Each row has two labels, one from each of two sets.
[ 15 -10  65  56  23  -4 -11 -21 -21  41  13 -11  28  -6 -17  23  -4  -9
  16  -6  -2 -12 -38  -2   6  -3 -28  13  -5   5  -8  -6 -12  22  13  43
 -17  -4  -4 -11  -5 -25  -3  14 -16   3 -46  -4   3  11  -4   5  -4 -26
  -1   2   5  -3 -42   7 -27  50  41 -16 -21  -2 -30 -34  -6   4 -70  13
   8   5   2] -> [77]/Q
[ 66   0 -22  78   8  -6   4  10  -6   3  19 -14  14  10  28  13  14   7
  13  18 -53  35 -71 -14  -7 -17 -13  23  11 -23 -21   1 -20  10  14   7
   0 -28   9 -61  -9 -19  -7  18   3   4   1 -15  -2  21 -30   5  12  -3
   8  -5  16  12 -13   3  24  30  12  -3 -19  -5 -45 -18   2  17 -35  16
  -6 -10  15] -> [73]/Q
[ 72  -4 -41 110  29  -9   1  17 -29  19  24  -8  16  14  27  13 -21 -14
   7   7 -63  21 -48 -15  11 -24 -27  15   3  -8 -14  13  13   6  13  29
  -3 -30  -5 -25  -4 -13  -4  14  -7   1  -7 -12 -10  14 -36   8  12   0
   4  -1   8 -12 -10   0  22  33  -2  -9 -20   8   6 -28   0  11 -22   6
 -21   9  11] -> [73]/Y
[ 52  27 -57  94  18 -38   9  22 -50 -16  37 -15  38  42  22  26  -1   3
 -13  11 -57  38 -89 -34 -14 -13 -43  16   9  -9 -39   9  11  33  25 -10
 -13 -58  10 -66  -9 -59  -1   6 -11  -9  34  -2 -13  12 -45 -18 -19 -15
   9  34  27 -17 -12  -4  45  34  25  -6 -41  -2 -67 -45  -8  35 -23  18
 -10   2  16] -> [80]/P
[ 67  -5   6  55  13 -14  17  23 -21  -1  23 -31  21  27  25   6 -11  -3
 -11  25 -26  12 -75  10  11  -1 -36  29   4  -4 -34   1 -11  23   6   5
   3 -32   4 -40 -21 -13  -7  12  -8  20  26   7  -6  18 -14  17   1   7
   4  11  10 -33  37  12  24  44  -5  -7 -20   4 -43 -48  -7  27 -57  -9
 -15 -11   4] -> [80]/W
[ 50  11 -28  70   1 -18  24  27 -20  -9  27 -16  19  22  31  10 -10  -7
  -9  14 -52  23 -55 -11   0   2 -30  18   2 -15 -33   1   9  18  15  -1
   9 -46  13 -38  -3 -20  13  -4   3   8  17   0  -8   8 -24  -9  21   8
  -6   7   7 -20  -3   5  26  25  -2 -10 -21   3 -27 -14  -5  11 -15 -12
  10   5   8] -> [75]/P
[ 92  -1 -31  79  22 -29  14  25 -18  -1  20  -9  12  11  32  18   1   0
   9  20 -33  29 -61  -2   7  -5 -44  21   6   0 -31  -6  -4  27  16   9
  -5 -13   2 -49  -6 -23  -4  13  -2  27   9   7 -10   7 -16   3  -1  -4
   7   8   5 -13  12   5  36  37  -5  -4 -23  20 -41 -47 -12  28 -66  -2
 -13   1   9] -> [75]/W
[ 29   3 -10   9  -5 -12   9  15 -11 -30   3 -18  18  14  25   9  -4  10
   4  22 -30  42 -69 -10 -11 -22 -21  12   4 -15 -20   2 -31  15  -5   0
   2 -23   5 -45 -16 -15  -1  13   4  12  20  -1  -2   4 -13  10  -9  12
  -8  -7   4   8  -2   2  25   6   7  -6 -19  -4 -41  -6  -2  20 -34   6
 -11 -10   9] -> [80]/Q
[ 78   6 -51 107  17  -5   2  21 -10   5  14  -4 -25   4  25  13   7  -4
  -1  11 -63  17 -31  -7  18   3 -13  14   0 -14  -9   8  13  28   7   8
   0 -25   8 -41  -4 -14  14   4  16 -11   1   3 -17  11 -33   5 -13  23
  -3  -3  13  -8  10  -1  26  18  -1   4  -3   9   1 -12  -2  -1  13   8
 -32  13  19] -> [73]/Y
[ 62   6 -23 113  15  -6   5   6 -20  34  22 -19   7  -1  45  11   1 -27
   1  26 -65  -4 -25  -6  20 -12 -39   5   2  -3 -26   6  20  16  10  28
   7 -29  10 -15   9 -14  17  15 -13  -3 -16  -1  -7   5 -22   6 -16  12
 -11 -11   3 -12  11   7  -1  51 -14  -9  -8  13   2 -36 -11  12 -41  -7
 -24  21  16] -> [73]/P
